[102 116 172  99 115 131 130  94 122 116 100 110  86  79  88  95  98  86] -> K523
[ 79 135  96 160 109 119 170 109 172 134 105 101 165  88  89 143 159  80] -> K528
[102 116 172  99 115 131 130  94 122 116 100 110  86  79  88 177 126 113] -> K390
has: [122 116  99] => no
has: [102 116 172  99] => yes
has: [170 119 109] => no
has: [79 88 95 98] => yes
has: [130  94 122] => yes

[135 118 136 132 126 130 115 124 124 119 124 121 152 131 136 107 134 121
 135 144 135 129 124 130 123 132 144 134 151 148 124 136 110 123 114 144
 140 128 132 118 122] = K384
[136 112 113 118 123 133 121 135 128 116 138 125 134 133 131 120 133 126
 127 136 134 130 123 122 128 127 142 136 139 132 131 120 119 117 118 141
 133 116 130 127 120] = K866
[133 112 160 148 131 127 113 112 121 126 110 118 165 133 138  99 133 116
 142 148 135 128 126 139 119 137 141 130 158 126 118 153 105 132 114 142
 144 141 131 124 120] = K369
[129 119  92 106 122 132 136 145 133 122 149 135 102 131 122 146 127 136
 116 117 126 129 126 116 135 120 126 132 111 104 138 103 141 117 133 125
 118 110 126 143 123] = K976
[136 113 114 119 123 132 120 134 128 116 137 125 136 133 132 119 133 126
 128 137 134 130 123 123 127 127 142 136 140 133 130 121 119 117 118 141
 133 117 130 127 120] = K184
[133 127 160 148 131 127 113 112 121 126 110 118 165 128 138  99 133 116
 142 148 135 128 126 139 119 137 141 130 158 160 118 153 105 132 114 142
 144 141 132 109 127] = K339
[133 127 160 148 131 127 113 112 121 126 110 118 165 128 138  99 133 116
 142 148 135 128 126 139 119 137 141 130 158 160 118 153 105 132 114 142
 144 141 131 124 120] = K904
[116 140  92 107 127 127 156 146 138 140 147 144  70 125 111 175 117 146
 108  94 114 127 134 116 142 116 100 120  77  79 141  98 166 130 155  99
 102 117 120 156 135] = K839
[135 119 140 135 127 130 114 122 124 120 122 120 154 131 136 106 134 120
 137 145 136 129 124 131 122 133 144 134 152 150 123 139 110 124 114 143
 141 130 132 116 123] = K814
has: [147 144] => yes
has: [121 135] => yes
has: [120 124 121] => no
has: [138 140] => yes
has: [120 124] => no
has: [133 126 127 137] => no

[ 93 178 114 177 125]  K170
[135 127 121 128 121]  K373
[127 127 132 130 129]  K222
[135 127 121 128 129]  K996
[131 126 125 127 127]  K879
has: [127 122] => no
has: [177 114 178] => no

[143 170 104  94 170 139 133 132 136 108 171 117 141 150 129 170 106 129
 128 145 141 132 166  86 130 153 111 134 123] = K652
[114 113 119 121 113 121 122 115 115 120 115 120 117 121 118 118 120 116
 116 118 121 121 112 123 113 117 121 117 117] = K380
[135 119 171 168 119 106 118 162 147 155 112 142 145 102 134 106 170 137
 161 120 105 126 122 167 157 124 150 135 145] = K532
[135 116 168 165 116 114 124 155 140 155 111 143 142 110 134 110 167 136
 155 125 117 134 118 166 150 126 155 133 145] = K566
[151 170 135 110 165 109 114 162 141 120 165 113 161 125 113 164 140 121
 159 144 120 138 161  92 146 159 133 126 131] = K863
[151 161 153 124 159  93 106 176 148 129 152 117 165 108 116 148 157 123
 170 134 105 132 156 108 158 152 139 127 135] = K646
[143 137 167 144 144  84 102 180 150 142 125 127 155  91 130 118 166 130
 169 115  91 117 140 139 165 134 138 131 136] = K541
[122 105 131 156 106 171 163 102 124 149 111 157 110 157 153 117 127 148
 108 137 164 144 110 171 118 118 144 143 140] = K107
has: [159 144] => yes
has: [102 163 171 106] => no
has: [115 120 115 120] => yes

[145 139 102  74] = K193
[ 88  81  78 176] = K709
[ 79  89 103 161] = K349
[163 164 154  77] = K958
[103 111  78 153] = K405
[152 155 139  72] = K72
[ 72  81  83 174] = K78
[ 72  81  76 173] = K406
[ 87  83  84 181] = K988
[160 113 113  89] = K456
has: [139  72] => yes
has: [79 89] => yes

